In the rows, 100 means zero.
Each row has a class, written after it.
94	88	107	97	104	100	86	86	93	108	102	109	98	87	90	95	90	103	130	103	109	89	132	106	101	108	74	69	101	114	98	98	101	101	108	86	113	109	114	97	92	100	86	98	100	83	92	112	97	80	105	111	97	115	72	94	79	99	90	100	98	82	106	90	85	98	121	101	102	75	96	90	119 | W
98	93	101	99	98	101	98	109	98	95	99	103	98	106	99	99	90	95	98	100	101	100	115	103	100	108	99	96	92	105	118	101	93	100	96	91	105	109	99	116	94	96	98	97	98	95	95	98	95	93	95	107	97	108	80	96	97	91	109	100	102	95	103	96	96	94	114	101	100	77	103	85	100 | Z
95	94	108	88	100	99	84	99	98	114	100	91	101	116	95	98	100	101	102	100	69	99	105	80	99	107	106	93	100	103	105	85	96	103	95	89	104	123	105	108	88	85	109	102	102	93	130	97	98	95	108	96	88	98	97	91	98	79	130	116	102	100	102	92	93	112	96	102	97	62	100	100	107 | Z
108	106	94	122	99	92	95	105	103	89	80	84	101	112	98	110	114	93	86	91	110	91	92	94	104	97	112	112	98	98	109	98	108	101	81	104	115	104	100	120	92	90	86	118	92	101	129	96	102	99	97	93	99	99	113	103	114	96	121	107	98	103	101	100	95	119	101	102	100	93	102	91	91 | Z
94	81	118	93	102	106	106	103	102	91	92	95	103	107	96	109	103	93	114	103	83	103	118	92	93	106	98	92	97	105	112	87	99	97	101	82	81	118	103	101	94	103	102	99	102	90	109	105	100	93	96	97	95	97	79	96	105	92	113	103	98	98	103	92	97	110	113	103	97	65	101	96	108 | Z
94	89	100	107	99	106	95	97	102	78	101	122	99	95	99	96	83	70	113	93	128	100	119	111	112	116	86	100	102	118	107	99	68	98	108	83	106	117	102	94	95	111	89	98	102	84	101	112	96	84	104	108	95	106	79	101	87	103	78	99	94	91	96	100	94	99	117	78	95	85	99	100	110 | W
88	99	108	90	100	109	99	94	95	99	110	105	83	97	88	96	105	93	130	101	97	99	115	108	103	118	83	74	98	125	97	104	89	98	114	92	111	111	103	99	94	118	95	105	105	88	97	107	99	90	101	106	92	104	81	100	84	113	96	99	98	81	106	103	95	114	121	101	100	66	99	102	110 | W
97	86	110	109	101	109	93	100	99	62	101	111	90	98	96	95	99	103	114	96	143	91	114	107	103	106	78	92	96	109	92	101	82	99	110	83	170	108	107	101	104	100	89	92	105	92	97	113	98	87	102	109	96	109	81	104	87	98	71	96	99	104	99	92	94	87	114	102	103	97	107	99	108 | W
96	88	114	97	97	109	99	100	103	126	96	104	103	108	95	93	101	98	120	95	88	97	124	92	97	113	103	90	102	111	106	97	94	99	107	82	104	118	108	99	106	98	96	93	114	85	99	107	94	87	91	101	95	108	72	93	92	124	119	99	105	92	108	96	96	109	114	103	97	63	100	99	110 | Z
98	78	106	97	97	102	105	100	95	98	97	102	99	103	88	101	96	97	115	97	105	105	118	94	100	108	89	98	103	109	104	98	84	100	102	71	84	121	104	96	100	97	97	97	102	90	105	119	91	96	94	102	101	114	73	95	95	89	100	103	101	97	98	94	92	96	110	100	95	74	100	102	108 | Z
94	98	102	109	104	102	93	90	96	95	93	101	100	97	90	97	97	98	117	94	113	96	126	101	100	109	83	82	98	109	103	108	97	96	100	93	111	110	106	101	95	100	95	95	99	77	101	109	102	86	107	98	99	105	80	102	88	94	92	95	101	88	100	97	92	97	110	98	95	84	102	94	109 | W
97	92	106	99	98	103	96	97	95	108	94	103	101	109	96	99	99	97	105	102	92	103	112	99	105	110	107	107	99	119	109	98	90	106	100	90	103	113	101	106	92	93	96	94	112	92	101	104	96	98	97	101	97	110	87	97	97	91	119	111	97	91	99	98	92	101	111	101	100	72	102	100	104 | Z
